In the rows, zero is written as 128.
Each row has a class, written after it.
[144 115 116 113 153 132 112 106 160 110 162 100 157  97 102 109 166 101
  97 136 167 139 184 146 170  67 111 132 149 100  88 109 145 157 139 102
 134 145  80 132 150 154 106 163]
lum
[106  93 113 132 163 111  95 129 215  97 146  78 174 114  45 128 168  61
  98 167 177 183 220 165 204  48  95 103 173 104  83  76 186 201 148 107
 153 168  48 132 186 173 117 198]
nesez
[124 138 120 142 132 133 117  94  96 136 123 139 144 116 146 111 153 140
 134 161 133 123 108 142 114 135 102 130 129 160 152 132  86 110 123 119
 154 135 149 108 133  89 111 104]
sulis
[143 132 125 103 143 132 131 147 188 106 133  99 109 130 109 135  98 122
 111  88 130 112 175 110 164  60 153 131 153 102  78 118 157 154 144 124
  94 114  98 156 124 180 152 126]
fudoz
[113 142 111 150 114 123 127 120  76 150 101 160 116 133 169 132 145 156
 181 143 114  99  53 130  79 179 127 129  99 161 175 161  90 104 117 144
 122 113 181 107 122  82  96 104]
lum
[ 95 131 119 159  76 133 124 118  24 150  94 170 127 127 189 121 134 155
 183 148  92 130  12 138  47 217 110 123  99 191 216 159  63  86 116 151
 144 112 222  85 107  56 104  84]
Kise
[130 146 134 140 118 141 134 119  96 140  97 157 126 132 170 135 125 165
 149 121 120 101  93 112  85 155 133 110 108 147 142 144  90 108 114 140
 153 111 168 126 124  97 112 113]
Lar
[117 117 141 119 146 118 124 134 156 128 122 120 138 142  93 135 130 123
 126 134 161 148 171 128 151 116 116 123 140 115 105 117 148 163 110 134
 143 130 112 138 160 136 123 156]
Lar
[ 98 117 127 143 113 140 124 101  72 143 125 152 168 120 148 126 157 115
 145 178 154 145  88 153 103 171  83 101 123 139 159 125  90 131 125 130
 193 133 159  92 154  79  82 149]
Lar
[129 103 118 113 162 125 103 112 174 106 171  95 161 100  72 113 177  66
  95 165 186 171 196 168 187  68  95 123 161 101  85  87 164 179 149  94
 149 157  65 118 177 150  94 184]
lum
[109 123 114 161 113 115 111 139  99 144 113 150 137 135 118 138 153 115
 158 163 123 146  93 147 107 170  91 123 128 166 159 121 124 114 131 145
 163 130 139 117 152 103 106 131]
nesez
[144 130 153 106 130 138 133 129 158 125 123 134 109 142 134 132 120 149
 129  99 116 116 129 112 118 124 142 122 122 114 104 136 137 123 119 132
 146 120 133 136 128 119 129 113]
Lar
[144 106 129 135 134 137 116 120 147 113 145 117 161  90 109 118 145 104
  99 158 144 150 148 144 173  98  95 118 154 111 125 111 136 147 134 115
 154 158 105 125 143 115 108 148]
lefav
[133 128 117 118 143 120 125 133 159 115 129 106 128 127  95 127 122 116
 119 122 167 137 181 136 157  85 131 132 144 109  80 110 150 146 125 126
 119 144  92 143 137 159 139 142]
dosu
[108 119 121 142 120 129 110 131  76 137 103 135 114 140 133 125 126 151
 159 125 128 127  85 129  94 151 107 141 110 148 158 146  92 109 121 139
 132 115 164  95 115  98 124 108]
sulis
[133 151 139 141  89 109 154 161  70 158  86 179  72 164 177 139 101 195
 186 101  71  86  19 101  58 221 150 151  88 160 180 177  93  58 102 169
 114  90 192 133  97  80 143  65]
dosu
[147 134 131  92 142 136 125 111 169  98 140  94 119 117 112 116  98 132
 103  78 144 128 201 113 148  50 158 126 141 101  68 119 151 146 129 120
  92 135  98 162 119 185 147 119]
Kise
[140 102 117 122 136 124 113 134 134 124 137 101 139 113 101 129 143 117
 114 159 155 142 153 137 148 116 109 127 126 107 119 108 140 141 131 117
 129 146 103 126 136 134 121 156]
Zep
[106 117 118 165 118 124 113 112  80 132 123 142 140 123 131 129 154 112
 153 179 145 153  74 160 116 181  91 107 117 170 179 130 106 133 126 127
 153 146 158  84 144  92 104 139]
paf
[130 115 120 135 140 112 118 150 156 120 132 116 139 130  90 139 141  92
 129 154 125 147 151 130 166 120 111 131 150 130 126 114 153 149 134 118
 125 123  95 130 159 137 135 155]
fudoz
[ 92 108 110 163 112 122 104  91  58 135 127 133 178 108 136 111 181  86
 153 220 149 181  77 176 108 180  61 106 131 176 193 114  98 141 129 114
 182 154 163  80 165  71  84 147]
Kise
[139 122 144 119 144 126 129 125 165 126 123 120 145 129 121 132 141 130
 116 135 132 125 149 120 140 121 127 118 134 117 118 128 136 148 112 125
 144 131 116 144 150 119 122 147]
Lar
[142 125 125 144 134 138 124 114 134 117 137 137 154 108 118 126 137 121
 117 149 152 136 159 138 157 100 111 111 151 132 117 111 123 140 132 128
 156 150 118 120 140 121 107 131]
lefav
[115 126 114 135 135 122 119 136 155 116 109 111 143 135 111 139 122 101
 141 140 144 127 154 132 152  99 129 113 148 132 120 113 137 171 142 124
 121 128 117 128 147 146 131 151]
fudoz
[133 140 147 120 129 131 136 128 132 128 129 129  92 152 140 144 123 167
 129  98 103 103 116 111 109 136 155 139 127 141 109 137 120 112 113 154
 114 106 143 162 107 140 141 100]
zudos
[157 161 142  83 114 139 141 134 131 121 106 122  59 138 172 121  49 192
 133  23  90  80 115  84  85 107 188 150 109 120  98 159 121  96 116 147
  68  98 164 182  70 161 159  53]
Kise
[159 125 132  93 141 118 130 136 174 114 132  95  99 133  96 127  88 137
 107  76 145 124 179 113 160  79 151 151 139  84  75 128 166 131 116 129
  96 139  94 167 115 167 163 116]
dosu
[105 125 132 133 132 121 130 134 143 119 113 115 117 151 121 152 138 146
 136 128 115 117 134 122 124 126 147 118 128 128 121 129 123 148 116 151
 108 110 129 149 127 147 138 139]
zudos
[100 124 150 145 100 127 132 138  56 145 109 166 104 155 157 147 142 154
 170 136  83 117  41 126  72 227 124 134  96 166 174 155  85  83 114 164
 145  90 179 124 114  85 121 108]
zudos
[135 142 123 128 126 134 126  99 121 118 128 126 136 113 147 118 137 130
 131 133 112 127 125 128 111 117 135 115 129 152 131 131 113 121 124 122
 128 134 141 126 125 120 122 109]
Kise
[119 121 109 126 135 129 124 118 153 108 130 114 141 119 120 137 136 120
 117 137 152 136 154 153 143 115 121 124 132 114 110 126 149 158 122 121
 130 143 104 141 143 136 133 141]
Dero
[134 132 144 134 126 118 133 142 124 128 130 144  97 137 122 128 115 133
 133 110 123 127 110 119 116 159 140 125 123 144 128 132 129 113 119 147
 114 118 127 138 133 133 141 122]
paf
[135 133 129 143 109 142 130 132  96 125 116 155 127 119 155 121 117 154
 146 127 130 108  81 124 118 144 114 124 120 144 153 146 103 112 127 144
 144 131 161 120 112  96 105  97]
lefav
[129 111 131 112 158 122 111 118 187  99 153  96 152 109  74 114 170  77
  97 141 163 157 213 155 192  70 115 126 150  93  77  96 164 173 148 104
 140 136  62 129 166 162 111 176]
lum
[106 111 121 125 161 117 110 117 186 104 140  92 164 107  80 116 173  85
 106 149 174 153 204 151 185  65 115 131 155 102  96 100 156 190 134 117
 115 144  73 132 164 156 106 182]
lum
[ 96 111 115 158 119 132 104 101  55 141 120 142 159 111 138 107 171 117
 146 188 136 151  65 164 103 176  67 127 123 170 189 129  74 113 126 120
 180 139 166  73 138  59  94 128]
sulis
[166 129 118 101 140 138 131 121 133 124 146 110 127 114 131 123 121 139
 108 125 140 103 150 118 131 104 133 137 122 113  99 123 131 114 126 129
 114 140 110 152 111 141 129 119]
Zep
[100 110 121 149 123 124 111 109 105 117 123 126 166 113 110 123 174  87
 145 185 130 178 129 161 131 147  94  98 131 147 157 113 120 145 140 111
 166 141 127  80 162 107 104 154]
Kise
[126 107 111 118 134 136 110 109 138 104 146 102 140 115  96 135 126 106
 106 123 178 159 173 159 152  91 105 131 137  97  88 108 163 163 129 119
 143 149  97 132 143 154 140 153]
Dero
[153 145 142 111 143 122 139 136 183 112 126 118  80 132 137 129  94 168
 120  67 106  94 134 100 135 106 178 127 123 120 101 149 140 127 113 142
  74 121 120 174 109 160 158  98]
paf
[129 135 131 107 131 128 145 134 152 125 107 113  96 151 143 147 110 178
 122  83  93  90 128 101 119 114 170 135 125 110 111 153 121 125 105 154
  82 105 136 177  99 152 151 109]
zudos
[103 137 106 179 106 132 122  88  41 148 112 168 159 116 173 118 181 128
 176 191 133 115  45 152  84 193  94 119 106 185 199 148  70 108 125 132
 161 131 189  73 136  60  79 123]
lum
[134 142 138 124 117 139 140 120 102 134 114 136  92 148 163 145 112 178
 138  90  94  92  97 106  91 149 155 138 114 136 122 148 101 100 117 161
 113 101 161 158  94 131 141  94]
zudos
[106 117 130 155 121 131 124 111  96 128 130 142 148 114 135 127 163 107
 141 173 131 150  87 162 125 167  97  95 125 146 169 129 106 132 139 129
 161 135 142  88 146  96 104 143]
paf
[127 155 130 136 101 139 151 145  93 137  73 151  90 155 181 144  77 164
 169  81  74  72  57  94  85 159 155 139 111 146 163 171  94  93 132 161
  96  85 188 129  84 112 147  73]
fudoz
[141 141 131 104 127 135 137 149 171 116 102 115  73 144 141 137  63 178
 127  32  90  83 126  95 119  85 170 142 120  97  94 154 140 109 139 153
  88 107 133 168  82 170 155  82]
nesez
[115 121 150 132 111 137 130 122 100 138 119 149 138 134 151 128 139 131
 144 141 135 129  87 132 101 172 109 119 117 130 147 139 106 120 122 138
 169 122 157 108 139  87 104 130]
Lar
[113 126 111 152 133 121 119 114 126 131 116 127 158 119 125 135 151 100
 145 182 135 134 118 145 148 138 109 111 146 157 154 117 120 151 131 115
 139 139 134 114 157 114 117 143]
fudoz
[164 146 139 118 139 146 136 135 169 108 121 127 105 123 135 131  90 162
 113  75 127  97 160 103 145  71 157 128 139 115  87 127 132 131 134 139
 111 129 123 155 102 153 134  97]
lefav
[137 131 122 139 107 122 128 141  75 151 101 141  92 141 150 135 101 160
 168 110 132 113  73 120  88 178 129 146 106 140 146 153 112  87 110 146
 121 129 168 127 105 105 140  91]
dosu
[107 122 106 133 137 119 109 134 161 114 116 113 138 128 103 135 127 118
 133 127 146 137 162 142 147  90 119 111 141 123 106 111 143 157 140 131
 134 140 104 143 144 157 116 146]
nesez
[126 133 145 141 117 122 133 131 117 145 118 154 124 142 149 140 144 152
 145 138 113 112  93 111  95 180 127 127 116 144 154 144 116 109 101 141
 138 114 152 125 138  93 117 114]
Lar
[161 156 135 116 102 148 148 142 118 125  97 143  43 161 190 155  47 218
 155  20  96  57  66  84  64 139 187 163  91 129 121 190 128  81 104 153
  76  97 189 145  61 139 180  33]
Dero
[ 99 140 117 154  79 125 139 137  15 160  70 177 101 147 186 134  97 176
 197 122 106 107  10 128  51 222 119 139  84 162 196 170  64  69 112 169
 137 105 216 102  90  65 119  81]
dosu
[140 133 130 114 153 130 119 121 163 115 126 106 114 134 100 119 117 139
 110 105 145 122 176 123 144  71 138 141 143 123  88 119 128 136 128 120
 116 131 108 132 123 150 146 119]
sulis
[124 110 129 126 126 130 117 127 143 121 145 122 149 124  99 130 146  90
 129 157 142 153 143 147 164 107 105 118 155 119 121 108 148 151 148 114
 149 133 108 113 157 131 123 151]
fudoz
[106 134 137 141 128 127 129 102 115 137 106 147 152 125 149 129 152 127
 142 172 133 127 102 141 113 162 113  97 124 149 152 127 101 138 115 124
 174 131 156 117 153  86  97 136]
Lar
[ 96 108  98 162 112 126 100 112  79 140 112 133 168 114 120 132 160 108
 149 178 139 158 102 164 121 144  70 113 134 151 171 118 114 131 137 128
 174 146 145  97 144 104  98 149]
nesez
[103 116 137 152 122 122 112 134  96 133 110 146 126 134 121 121 147 125
 149 151 118 140  86 140 106 171 109 127 115 157 159 133  93 108 129 125
 157 112 148  84 139  84 120 129]
sulis
[126 141 106 154 116 135 121 103  98 137 110 143 130 123 156 134 130 155
 149 127 112 105 105 130  97 129 117 119 127 154 148 137 106 108 132 144
 143 133 157 131 114 122 120 102]
nesez
[142 145 144 113 132 129 143 138 148 136  94 136  95 150 158 141  95 173
 143  83 110  87 108  93  99 144 163 129 112 125 123 159 118 113 103 146
 113 111 156 155 115 118 137  97]
Lar
[ 93 104 109 153 132 106  99 131 138 121 135 125 162 122  74 130 164  89
 129 170 153 177 155 162 159 121  84 113 148 139 128  97 148 153 136 128
 164 141  95 115 175 132 105 171]
nesez
[ 98 105 106 153 117 139 122 118  99 117 137 134 168 119 127 136 169 102
 134 184 155 156  93 177 121 154  78 107 130 133 152 121 122 149 137 123
 177 144 125  90 156  97 104 157]
Dero
[137 144 124 119 128 131 128 133 156 122 111 120  98 139 131 132  83 163
 128  62 116  93 150 107 121  88 151 140 136 120  97 136 141 119 130 153
 101 121 130 166  99 172 152  95]
nesez
[126 125 131 154 105 136 130 150  94 133 105 164 123 132 141 130 131 145
 161 140 117 129  72 133 116 171 105 126 120 152 169 149 107 106 129 150
 157 125 165 100 123  76 104 101]
lefav
[132 130 126 131 121 125 123 116 116 123 117 123 129 119 140 117 144 138
 136 136 101 135 107 130 111 138 123 129 125 152 160 140 116 118 118 124
 124 130 148 126 121 109 131 105]
Kise
[128 124 135 124 139 135 118 118 133 120 120 119 124 124 119 117 139 132
 121 132 123 127 134 140 131 111 121 131 128 130 121 129 108 128 138 114
 147 127 129 114 122 115 129 125]
sulis
[100 111  99 162 120 135 111 101  82 121 142 142 164 123 116 136 161 106
 150 184 185 166 120 178 120 149  71 113 131 150 141 113 127 147 131 126
 182 153 130  88 164 104 108 149]
Dero
[116 119 101 130 140 130 113 117 140 116 137 110 159 118  99 126 131 111
 113 131 167 139 180 144 153  69 100 120 156 120  96 102 143 157 139 135
 137 148  95 143 142 168 117 154]
nesez
[125 146 145 137 105 129 143 143 103 148  89 160 100 149 172 138 115 174
 157 102  89  88  65  93  67 192 145 137 106 153 162 159 100  94  98 162
 122 100 180 135 111  88 128  92]
Lar
[123 148 139 140  93 126 139 150  64 147  77 162  80 150 180 137 103 170
 182 100  56 104  36 101  50 212 147 144  88 172 183 174  91  71 115 158
 107  89 201 119  93  87 135  69]
Kise
[111 101 117 148 123 124 109 125 113 122 148 136 154 124  92 136 172  84
 135 191 161 176 116 176 132 169  77 118 133 144 136 107 154 145 129 118
 181 149 109 102 178 101 117 165]
Dero
[118 141 124 140 129 137 122 115  99 131 101 135 121 126 144 122 123 150
 139 120 119 105 112 123 100 128 133 127 116 150 134 137  87 109 129 136
 128 116 153 111 111 110 129 110]
sulis
[134 122 141 121 125 125 127 115 131 130 139 122 111 134 131 134 142 153
 117 125 102 119 111 122 124 144 133 137 135 131 129 132 125 115 107 137
 124 123 133 161 121 126 138 111]
zudos
[108 105 119 134 133 120 105 126 156 114 143 115 152 122  80 130 153  94
 119 151 155 168 167 160 163  89  96 106 151 114 106  94 158 159 149 127
 165 143  91 126 163 146 111 160]
nesez
[141 135 148 126 132 119 132 135 151 118 139 130 100 132 117 131 124 131
 121 109 121 126 135 122 134 131 146 121 127 127 115 126 144 129 127 137
 112 119 112 140 132 145 139 123]
paf
[116  87 120 133 151 120  90 102 150 116 168  93 184  96  71 101 198  80
  91 199 175 186 167 173 182  91  68 128 162 123 127  94 138 165 126  89
 167 168  82  96 173 108 107 174]
sulis
[159 140 129  93 145 122 138 144 191 111 129  97  95 134 106 133  87 155
 107  66 138 105 193 104 155  61 168 143 141  82  60 126 162 136 121 134
  83 129  87 179 110 185 162 113]
dosu
[116  83 121 108 152 127 100 115 183 107 177  91 197 100  47 118 184  52
  76 189 205 207 237 178 195  64  73 112 182  87  79  65 172 208 141  95
 191 173  56 107 191 138 100 222]
Lar
[110 127 121 185  97 136 131 137  44 146  95 185 141 134 153 140 145 150
 182 172 118 126  42 137  92 199  91 111 109 179 202 150  77 100 124 162
 167 123 191  76 126  57  92 107]
lefav
[129 111 109 130 129 134 121 113 132 110 144 113 134 118 118 132 137 131
 113 136 151 139 132 150 134 113 103 130 134 110 118 124 150 149 123 121
 137 146 112 135 137 134 137 136]
Dero
[130 126 128 117 124 131 138 147 145 110 130 135 110 140 117 137 105 140
 119  97 127 121 133 130 125 135 138 141 125 119 106 135 150 126 120 143
 115 116 111 151 129 142 155 121]
Dero
[102 118 101 149 138 118 107 113 142 126 135 115 178 111 104 129 172  90
 125 192 149 151 146 165 152 107  82  99 156 144 134 102 134 164 136 123
 166 155 107 133 169 128  96 165]
nesez
[ 91  98 112 165 145 122  95 102 113 123 145 119 198 114  77 114 214  75
 130 235 181 181 157 180 158 124  58 108 148 160 148  93 116 171 136 104
 184 157 104  72 187 101  95 185]
sulis
[114 126 140 127 128 122 121 137 123 130 129 131 109 144 114 142 144 131
 135 133 122 139 134 134 122 154 129 132 130 142 112 119 126 125 123 142
 141 110 125 146 138 134 124 135]
zudos
[143 137 141 109 145 138 132 113 158 114 128 105 102 140 125 143 111 146
 106  89 118 108 177 114 138  96 158 137 139 118  75 121 135 137 126 140
 111 117 118 168 110 171 151 118]
zudos
[145 120 114 100 172 122 114 121 229  88 153  72 151 114  68 132 124  92
  87 122 171 139 246 128 218   4 137 115 178  82  53  90 184 202 138  99
  97 149  45 168 161 205 144 170]
fudoz
[ 91 107 122 175 120 113 115 110  94 128 137 148 159 117 113 133 192  99
 154 209 142 172  89 170 130 177  86  79 125 152 183 118 109 143 135 125
 170 142 130  75 172  87  90 163]
paf
[136 137 128 109 125 134 137 138 138 111 126 134 102 142 130 139  93 147
 123  89 123 113 138 129 120 133 138 144 117 117  96 138 148 125 121 145
 117 112 117 166 120 145 150 109]
Dero
[169 118 149  82 160 146 133 150 231  84 151  92 116 115  81 122  95 123
  73  67 146 124 219 112 204  24 153 129 158  66  40 114 180 160 142 123
 104 139  60 169 121 188 143 130]
lefav
[127 147 143 151 101 135 141 158  89 133  76 175  96 139 165 135  93 175
 168  96  91  97  67 105  93 178 141 135 101 157 165 161  88  90 126 165
 129 100 181 125  95  87 118  82]
lefav
